Here is a tiny trained network, its code and every weight. The questions are about switching its units off for an input and a class, where a switched-off unit gives its printed mean instead of its output.

import numpy as np


def w(rows, s, z=0):
    codes = np.array(rows[::2]) - 128.0
    scale = np.full(codes.shape[1], s)
    scale[-1] = z or s
    return codes * scale


def norm(h):
    return h / np.sqrt((h * h).mean(-1, keepdims=True) + 1e-5)


def f(y):
    return np.maximum(y, 0)


def log_softmax(a):
    a = a - a.max(-1, keepdims=True)
    return a - np.log(np.exp(a).sum(-1, keepdims=True))


def net(x, mask):
    res = np.array(x, float).reshape(1, 2) / 4 @ E
    u = 0
    for l in range(2):
        y = f(norm(res) @ A[l][:, :-1].T + A[l][:, -1])
        res = res + np.where(mask[u : u + 8], y, B[l][:, -1]) @ B[l][:, :-1]
        u += 8
    return log_softmax(norm(res)[-1] @ U[:, :-1].T + U[:, -1])


A, B = {}, {}
E = w([
[109,113,149,157,212,66,58,7,147,120,141],'x0',
[230,33,148,156,145,136,114,122,116,141,179],'x1',
],0.013)
A[0] = w([
[177,74,136,117,121,130,131,106,152,127,130,160],'0.n1',
[138,149,133,128,140,115,137,120,110,138,123,104],'0.n2',
[122,118,130,131,94,128,138,91,140,107,125,133],'0.n3',
[250,31,131,137,125,139,129,174,116,135,147,2],'0.n4',
[101,144,141,135,132,124,125,124,123,128,130,64],'0.n5',
[123,160,135,127,80,144,141,251,130,123,131,165],'0.n6',
[143,101,134,119,103,137,136,137,138,100,132,66],'0.n7',
[203,50,137,133,135,117,114,76,125,113,154,104],'0.n8',
],0.018,0.0041)
B[0] = w([
[133,135,168,153,152,79,32,159,25,53,215,187],'0.n1',
[128,163,128,99,156,120,116,141,132,136,144,133],'0.n2',
[94,165,128,117,150,167,101,137,138,142,159,137],'0.n3',
[219,167,189,169,7,94,115,150,225,28,243,252],'0.n4',
[174,126,121,122,100,135,93,153,118,87,170,142],'0.n5',
[71,71,63,88,157,139,149,144,45,170,49,229],'0.n6',
[86,213,159,166,176,137,145,57,201,201,76,149],'0.n7',
[135,97,109,111,161,187,217,103,161,218,46,229],'0.n8',
],0.019,0.023)
A[1] = w([
[91,111,137,181,110,79,155,164,126,171,97,54],'1.n1',
[137,53,114,137,254,167,149,72,119,246,55,172],'1.n2',
[137,81,165,158,169,109,162,93,97,152,111,72],'1.n3',
[38,174,129,138,104,80,122,159,90,111,111,247],'1.n4',
[218,90,87,75,169,229,92,195,94,150,162,121],'1.n5',
[131,109,120,102,79,121,117,106,124,67,124,51],'1.n6',
[70,81,60,97,101,140,178,230,9,153,32,151],'1.n7',
[74,35,100,105,168,118,186,119,29,182,81,7],'1.n8',
],0.019,0.0021)
B[1] = w([
[120,113,103,107,126,132,99,93,140,139,127,145],'1.n1',
[90,186,112,162,172,102,92,251,75,159,143,246],'1.n2',
[65,120,86,110,75,101,132,139,111,123,96,159],'1.n3',
[121,119,129,95,122,143,114,83,128,98,128,171],'1.n4',
[96,143,132,100,116,120,96,81,127,74,130,164],'1.n5',
[137,127,182,155,205,135,132,96,147,156,129,150],'1.n6',
[145,78,81,110,142,172,217,71,154,217,29,251],'1.n7',
[176,101,161,136,91,129,143,107,150,93,157,231],'1.n8',
],0.021,0.029)
U = w([
[124,80,72,77,125,204,239,70,99,206,33,206],'0',
[250,114,220,197,42,128,186,152,161,90,238,123],'1',
[42,206,130,43,193,164,36,2,102,63,169,6],'2',
[56,216,113,171,201,98,77,254,36,177,181,141],'3',
],0.0088,0.0021)

Each question gives the input, the list of numbers given to net, and the class t.
The units are the neurons (one row each of A and B). Each row of codes is followed by its name. A weight is (code - 128) times the scale printed after its matrix; where a second scale follows, it is the last column's (A, B and U).
mask holds one flag per neuron, layer by layer. A switched-off neuron (its flag False) gives its mean, the last column of its row in B, instead of its output. The means were averaged over made-up inputs and are rounded, as every weight is.
A unit's drop is (log p(t) with every unit on - log p(t) with that unit switched off) / (log p(t) with every unit on - log p(t) with every unit switched off).
The circuit of an input: a set's keep is (log p(t) with only the set's units on - log p(t) with every unit switched off) / (log p(t) with every unit on - log p(t) with every unit switched off). Starting from the 12 units with the biggest drops (on a tie, the unit counted first), units are removed one at a time, each time the one whose removal leaves the highest keep (on an exact tie, the one counted first), for as long as the keep stays at least 0.8.
circuit, biggest first: the units of the circuit, biggest drop first
top k neurons: the k neurons with the biggest drops, biggest first
drop of u: that unit's drop, to one decimal
input [4,1], class 3: circuit, biggest first => [0.n4; 1.n2]
input [6,3], class 3: top neuron => [0.n4]
input [2,-2], class 2: top 4 neurons => [0.n6; 0.n8; 0.n4; 1.n7]
input [3,1], class 3: top 3 neurons => [0.n4; 1.n2; 0.n6]
input [8,8], class 1: top 2 neurons => [0.n6; 1.n7]
input [7,-6], class 2: top 3 neurons => [0.n6; 0.n8; 1.n7]
input [8,-5], class 2: top 3 neurons => [0.n6; 0.n8; 1.n7]
input [6,5], class 3: top 3 neurons => [0.n8; 1.n7; 0.n4]
input [7,-7], class 2: top 4 neurons => [0.n6; 0.n8; 1.n7; 0.n4]
input [4,3], class 3: top 3 neurons => [0.n4; 0.n8; 1.n7]
input [5,-7], class 2: top 2 neurons => [0.n6; 0.n8]
input [7,6], class 3: top 4 neurons => [0.n8; 1.n7; 1.n8; 0.n4]
input [2,-4], class 2: top 2 neurons => [0.n6; 0.n8]
input [4,2], class 3: top 2 neurons => [0.n4; 0.n6]
input [7,5], class 3: top 2 neurons => [0.n8; 0.n4]
input [8,7], class 3: top neuron => [0.n8]
input [5,-4], class 2: drop of 0.n4 => 0.5
input [0,2], class 1: drop of 0.n4 => 0.1
input [6,-4], class 2: drop of 0.n1 => 0.0
input [8,-1], class 3: drop of 0.n4 => 1.0
